Here is a tiny trained network, its code and every weight. The questions are about switching its units off for an input and a target symbol, where a switched-off unit gives its printed mean instead of its output.

import numpy as np


def w(rows, s, z=0):
    codes = np.array(rows[::2]) - 128.0
    scale = np.full(codes.shape[1], s)
    scale[-1] = z or s
    return codes * scale


def f(y):
    return np.maximum(y, 0)


def softmax(a):
    e = np.exp(a - a.max(-1, keepdims=True))
    return e / e.sum(-1, keepdims=True)


def log_softmax(a):
    a = a - a.max(-1, keepdims=True)
    return a - np.log(np.exp(a).sum(-1, keepdims=True))


def net(x, mask):
    ids = ['Σαβγεζηθμξπτφ'.index(c) for c in x.split()]
    T = len(ids)
    res = E[ids] + P[:T]
    u = 0
    for l in range(3):
        q, k, v = (res @ M[l].T for M in (Q, K, V))
        z = softmax(np.where(np.tri(T) > 0, q @ k.T / 3**0.5, -1e9)) @ v
        res = res + np.where(mask[u], z, O[l][:, -1]) @ O[l][:, :-1]
        u += 1
        y = f(res @ A[l][:, :-1].T + A[l][:, -1])
        res = res + np.where(mask[u : u + 4], y, B[l][:, -1]) @ B[l][:, :-1]
        u += 4
    return log_softmax(res[-1] @ U[:, :-1].T + U[:, -1])


Q, K, V, O, A, B = {}, {}, {}, {}, {}, {}
E = w([
[136,205,70,56,167,57,151,174],'Σ',
[113,160,140,95,38,90,172,119],'α',
[36,129,85,125,112,71,173,185],'β',
[104,144,160,113,183,159,86,142],'γ',
[137,65,70,77,143,178,192,76],'ε',
[219,120,175,64,168,70,146,96],'ζ',
[57,120,74,91,55,150,132,119],'η',
[197,144,127,167,119,199,118,153],'θ',
[153,104,144,157,140,92,158,213],'μ',
[131,142,102,69,84,139,77,75],'ξ',
[144,163,207,80,79,179,132,160],'π',
[88,105,145,71,120,74,146,125],'τ',
[6,89,149,73,114,116,106,110],'φ',
],0.02)
P = w([
[185,1,101,197,116,113,170,57],'0',
[149,88,131,121,123,147,175,79],'1',
[133,130,160,98,112,163,168,116],'2',
[122,144,170,74,109,170,160,174],'3',
[108,169,184,51,118,168,158,197],'4',
[103,182,180,33,104,169,134,224],'5',
[108,157,171,34,106,182,149,254],'6',
],0.0064)
Q[0] = w([
[75,102,148,82,21,185,148,140],'0.h1',
[255,141,126,227,170,81,63,144],'0.h1',
[128,97,185,15,117,201,236,52],'0.h1',
],0.0063)
K[0] = w([
[214,99,175,73,170,116,133,69],'0.h1',
[89,145,114,210,69,161,164,137],'0.h1',
[117,141,202,2,173,129,65,92],'0.h1',
],0.0077)
V[0] = w([
[119,55,206,152,186,125,118,147],'0.h1',
[67,157,1,206,141,242,130,182],'0.h1',
[174,147,176,63,194,164,4,141],'0.h1',
],0.005)
O[0] = w([
[103,121,168,103,134,127,198,104,120],'0.h1',
[104,176,82,146,129,116,150,2,3],'0.h1',
[149,147,56,80,65,110,80,217,144],'0.h1',
],0.0092,0.0023)
A[0] = w([
[27,155,221,153,8,92,61,227,161],'0.n1',
[82,68,248,166,138,161,144,172,126],'0.n2',
[127,213,117,70,122,136,15,36,1],'0.n3',
[132,124,96,154,243,166,114,253,146],'0.n4',
],0.005,0.0038)
B[0] = w([
[126,149,177,112,182,123,185,46,254],'0.n1',
[136,164,21,70,152,68,52,197,198],'0.n2',
[117,63,5,135,148,74,162,207,146],'0.n3',
[196,254,174,211,87,73,117,71,209],'0.n4',
],0.0077,0.0049)
Q[1] = w([
[86,77,63,127,184,166,185,128],'1.h1',
[222,106,127,150,208,165,174,51],'1.h1',
[104,60,122,214,116,2,91,108],'1.h1',
],0.0075)
K[1] = w([
[103,70,116,95,137,173,173,125],'1.h1',
[217,95,109,112,141,160,254,142],'1.h1',
[126,112,158,143,117,3,154,80],'1.h1',
],0.0088)
V[1] = w([
[203,62,119,133,173,115,140,1],'1.h1',
[138,142,106,145,193,98,135,223],'1.h1',
[95,128,99,138,22,126,105,159],'1.h1',
],0.0057)
O[1] = w([
[114,194,94,132,94,86,110,219,253],'1.h1',
[117,254,41,60,140,128,172,104,73],'1.h1',
[138,138,167,160,169,157,175,73,29],'1.h1',
],0.0068,0.0036)
A[1] = w([
[137,112,87,176,121,116,89,208,254],'1.n1',
[156,85,66,117,251,145,175,2,91],'1.n2',
[113,179,158,77,60,152,174,122,106],'1.n3',
[122,126,173,133,98,191,64,215,87],'1.n4',
],0.0076,0.0007)
B[1] = w([
[110,159,81,152,171,53,87,49,166],'1.n1',
[145,254,167,28,142,228,212,177,176],'1.n2',
[87,80,150,155,78,109,69,158,253],'1.n3',
[203,80,232,120,173,110,146,50,180],'1.n4',
],0.0081,0.005)
Q[2] = w([
[164,57,38,173,138,149,165,253],'2.h1',
[84,201,75,174,147,244,104,79],'2.h1',
[128,194,79,156,183,125,229,54],'2.h1',
],0.006)
K[2] = w([
[36,120,184,254,143,126,81,105],'2.h1',
[159,62,116,145,75,96,175,199],'2.h1',
[130,118,107,184,103,131,214,114],'2.h1',
],0.0068)
V[2] = w([
[76,115,75,65,3,120,112,196],'2.h1',
[195,95,166,200,50,120,208,238],'2.h1',
[84,203,181,128,54,50,103,86],'2.h1',
],0.006)
O[2] = w([
[128,35,2,96,80,102,196,39,254],'2.h1',
[145,190,167,145,79,123,165,102,74],'2.h1',
[45,155,178,172,77,12,110,74,133],'2.h1',
],0.0084,0.0028)
A[2] = w([
[37,62,120,95,112,108,144,254,255],'2.n1',
[37,54,96,148,123,187,108,102,43],'2.n2',
[188,130,144,121,206,132,79,144,82],'2.n3',
[252,119,115,240,173,86,143,129,33],'2.n4',
],0.0089,0.0031)
B[2] = w([
[170,168,136,180,186,146,114,62,249],'2.n1',
[32,146,141,142,93,142,120,254,169],'2.n2',
[95,154,142,223,118,182,132,105,160],'2.n3',
[169,23,143,153,104,111,198,218,142],'2.n4',
],0.0097,0.011)
U = w([
[174,137,145,203,82,194,121,158,55],'Σ',
[105,165,101,211,166,121,189,70,31],'α',
[55,87,164,77,202,123,138,184,109],'β',
[145,207,93,75,126,88,131,190,96],'γ',
[139,154,173,83,117,133,134,177,26],'ε',
[152,113,64,88,77,100,24,140,255],'ζ',
[142,161,107,44,116,214,221,143,228],'η',
[127,106,141,131,157,87,162,221,109],'θ',
[161,50,207,53,121,151,95,132,98],'μ',
[181,238,108,226,152,209,2,132,198],'ξ',
[78,164,127,148,44,172,126,210,116],'π',
[167,44,144,117,244,76,116,30,24],'τ',
[126,137,129,177,32,118,156,28,147],'φ',
],0.0071,0.0036)

Each question gives the input, a string of symbols that net reads in full, and the target symbol t.
The units are the heads (3 rows each of Q, K, V and O) and the neurons (one row each of A and B). Each row of codes is followed by its name. A weight is (code - 128) times the scale printed after its matrix; where a second scale follows, it is the last column's (O, A, B and U).
mask holds one flag per unit, layer by layer, with each layer's heads first. A switched-off unit (its flag False) gives its mean, the last column of its rows in O or B, instead of its output. The means were averaged over made-up inputs and are rounded, as every weight is.
A unit's drop is (log p(t) with every unit on - log p(t) with that unit switched off) / (log p(t) with every unit on - log p(t) with every unit switched off).
The circuit of an input: a set's keep is (log p(t) with only the set's units on - log p(t) with every unit switched off) / (log p(t) with every unit on - log p(t) with every unit switched off). Starting from the 12 units with the biggest drops (on a tie, the unit counted first), units are removed one at a time, each time the one whose removal leaves the highest keep (on an exact tie, the one counted first), for as long as the keep stays at least 0.8.
units of the circuit, in order: the units of the circuit, biggest drop first
most important unit: the unit with the biggest drop
k most important neurons: the k neurons with the biggest drops, biggest first
k most important neurons of layer l: the k neurons of layer l with the biggest drops, biggest first
drop of u: that unit's drop, to one decimal
input φ Σ γ ε π, target μ: units of the circuit, in order	(1.n4)
input ε α ζ, target θ: units of the circuit, in order	(2.n4; 1.h1; 0.h1)
input ε ε ζ ε ξ, target μ: units of the circuit, in order	(0.h1; 1.n4)
input ε η ζ, target θ: units of the circuit, in order	(1.h1; 2.n4; 0.h1)
input α ξ α α θ, target Σ: 3 most important neurons	(2.n4; 1.n4; 0.n4)
input ε π ξ γ ζ, target ξ: units of the circuit, in order	(2.h1; 2.n3; 1.n4; 1.h1)
input ε ε ξ ε ξ γ α, target φ: 2 most important neurons of layer 0	(0.n1; 0.n3)
input ξ γ ζ α, target ξ: units of the circuit, in order	(2.n1; 0.h1)
input ε ζ ε γ β, target ξ: 3 most important neurons	(2.n1; 1.n3; 1.n4)
input ε ε ε φ ε γ α, target φ: 3 most important neurons	(0.n1; 2.n1; 2.n2)
input θ α η, target π: 2 most important neurons	(2.n2; 0.n4)
input ε ε ξ ε, target ζ: units of the circuit, in order	(1.h1; 0.h1; 2.h1)
input ε α ε, target φ: units of the circuit, in order	(1.h1; 2.h1; 0.h1)
input γ θ β, target α: units of the circuit, in order	(2.n1)
input ε ζ ε φ, target τ: 2 most important neurons	(2.n1; 0.n2)
input ξ ε γ ζ ξ ζ ε, target ξ: 2 most important neurons	(2.n3; 1.n3)
input ε ε ε γ η α τ, target τ: 2 most important neurons	(2.n1; 2.n2)
input ε ζ ε γ ε η, target ξ: 3 most important neurons of layer 1	(1.n3; 1.n2; 1.n1)
input φ γ ε ε γ, target η: 2 most important neurons of layer 0	(0.n4; 0.n1)
input β ζ γ ε ξ, target μ: most important unit	0.h1
input ε η γ ε γ γ τ, target τ: 2 most important neurons of layer 0	(0.n1; 0.n4)
input γ ε θ, target Σ: drop of 2.h1	0.2
input ε θ ε ξ β, target α: drop of 1.h1	0.4
input α ε ε γ ε, target ξ: drop of 1.h1	0.6
